Below are the code and all the weights of a small trained network. Each question names an input and a class and asks about switching units off, where a switched-off unit gives its printed mean instead of its output.

import numpy as np


def w(rows, s, z=0):
    codes = np.array(rows[::2]) - 128.0
    scale = np.full(codes.shape[1], s)
    scale[-1] = z or s
    return codes * scale


def f(y):
    return np.maximum(y, 0)


def log_softmax(a):
    a = a - a.max(-1, keepdims=True)
    return a - np.log(np.exp(a).sum(-1, keepdims=True))


def net(x, mask):
    res = np.array(x, float).reshape(1, 7) / 4 @ E
    y = f(res @ A[0][:, :-1].T + A[0][:, -1])
    res = res + np.where(mask, y, B[0][:, -1]) @ B[0][:, :-1]
    return log_softmax(res[-1] @ U[:, :-1].T + U[:, -1])


A, B = {}, {}
E = w([
[3,56,117,24,103,205],'x0',
[126,114,138,146,94,144],'x1',
[137,111,140,123,146,125],'x2',
[128,107,141,139,119,124],'x3',
[130,134,121,130,104,145],'x4',
[127,143,107,133,98,155],'x5',
[131,47,4,188,170,121],'x6',
],0.0059)
A[0] = w([
[10,13,128,32,125,201,33],'N1',
[100,194,238,84,113,154,52],'N2',
[91,93,38,165,154,116,8],'N3',
[148,166,219,54,104,160,48],'N4',
[2,84,113,35,133,188,101],'N5',
[113,64,33,163,155,138,1],'N6',
[128,59,58,157,163,151,28],'N7',
],0.0053,0.00095)
B[0] = w([
[35,155,194,186,187,152,255],'N1',
[56,5,50,31,50,19,197],'N2',
[113,47,52,58,82,68,172],'N3',
[85,62,79,75,78,22,189],'N4',
[31,210,205,227,255,182,242],'N5',
[170,38,72,72,43,21,180],'N6',
[117,64,37,83,54,56,174],'N7',
],0.0055,0.0049)
U = w([
[130,68,87,29,48,100,3],'0',
[122,190,156,254,185,171,154],'1',
[151,136,119,135,120,179,214],'2',
],0.0076,0.002)

Each question gives the input, the list of numbers given to net, and the class t.
The units are the neurons (one row each of A and B). Each row of codes is followed by its name. A weight is (code - 128) times the scale printed after its matrix; where a second scale follows, it is the last column's (A, B and U).
mask holds one flag per neuron, in row order. A switched-off neuron (its flag False) gives its mean, the last column of its row in B, instead of its output. The means were averaged over made-up inputs and are rounded, as every weight is.
A unit's drop is (log p(t) with every unit on - log p(t) with that unit switched off) / (log p(t) with every unit on - log p(t) with every unit switched off).
The circuit of an input: a set's keep is (log p(t) with only the set's units on - log p(t) with every unit switched off) / (log p(t) with every unit on - log p(t) with every unit switched off). Starting from all 7 units, units are removed one at a time, each time the one whose removal leaves the highest keep (on an exact tie, the one counted first), for as long as the keep stays at least 0.8.
circuit, biggest first: the units of the circuit, biggest drop first
most important unit: the unit with the biggest drop
k most important neurons: the k neurons with the biggest drops, biggest first
drop when u is switched off: that unit's drop, to one decimal
input [-5,-6,-6,1,-8,3,-6], class 0: circuit, biggest first -> N5, N2
input [5,2,-2,-7,4,-3,-4], class 1: most important unit -> N5
input [-5,-7,7,3,-7,-5,-8], class 0: circuit, biggest first -> N2, N5
input [8,7,8,1,8,-1,7], class 1: 4 most important neurons -> N5, N1, N2, N4
input [-6,0,3,5,0,-8,-8], class 0: 4 most important neurons -> N2, N5, N4, N1
input [-3,6,-2,-5,6,7,6], class 0: circuit, biggest first -> N5, N6
input [7,1,7,7,-1,-5,-2], class 1: circuit, biggest first -> N5, N1
input [-5,6,6,7,6,8,-8], class 0: circuit, biggest first -> N2, N5
input [-5,-1,-3,-2,-2,-3,6], class 0: circuit, biggest first -> N5, N6
input [7,0,0,6,4,0,5], class 1: 3 most important neurons -> N5, N1, N2
input [6,-1,-4,1,6,-4,-2], class 1: drop when N1 is switched off -> 0.2
input [5,2,-4,4,-4,7,0], class 1: drop when N5 is switched off -> 0.2
input [-2,-2,-6,-5,-5,5,-8], class 0: drop when N2 is switched off -> 0.3
input [8,3,-5,7,-2,-7,-5], class 1: circuit, biggest first -> N5
input [7,-5,-6,1,2,-1,0], class 1: circuit, biggest first -> N5, N1
input [-7,-1,-8,8,-3,-1,7], class 0: drop when N5 is switched off -> 0.3
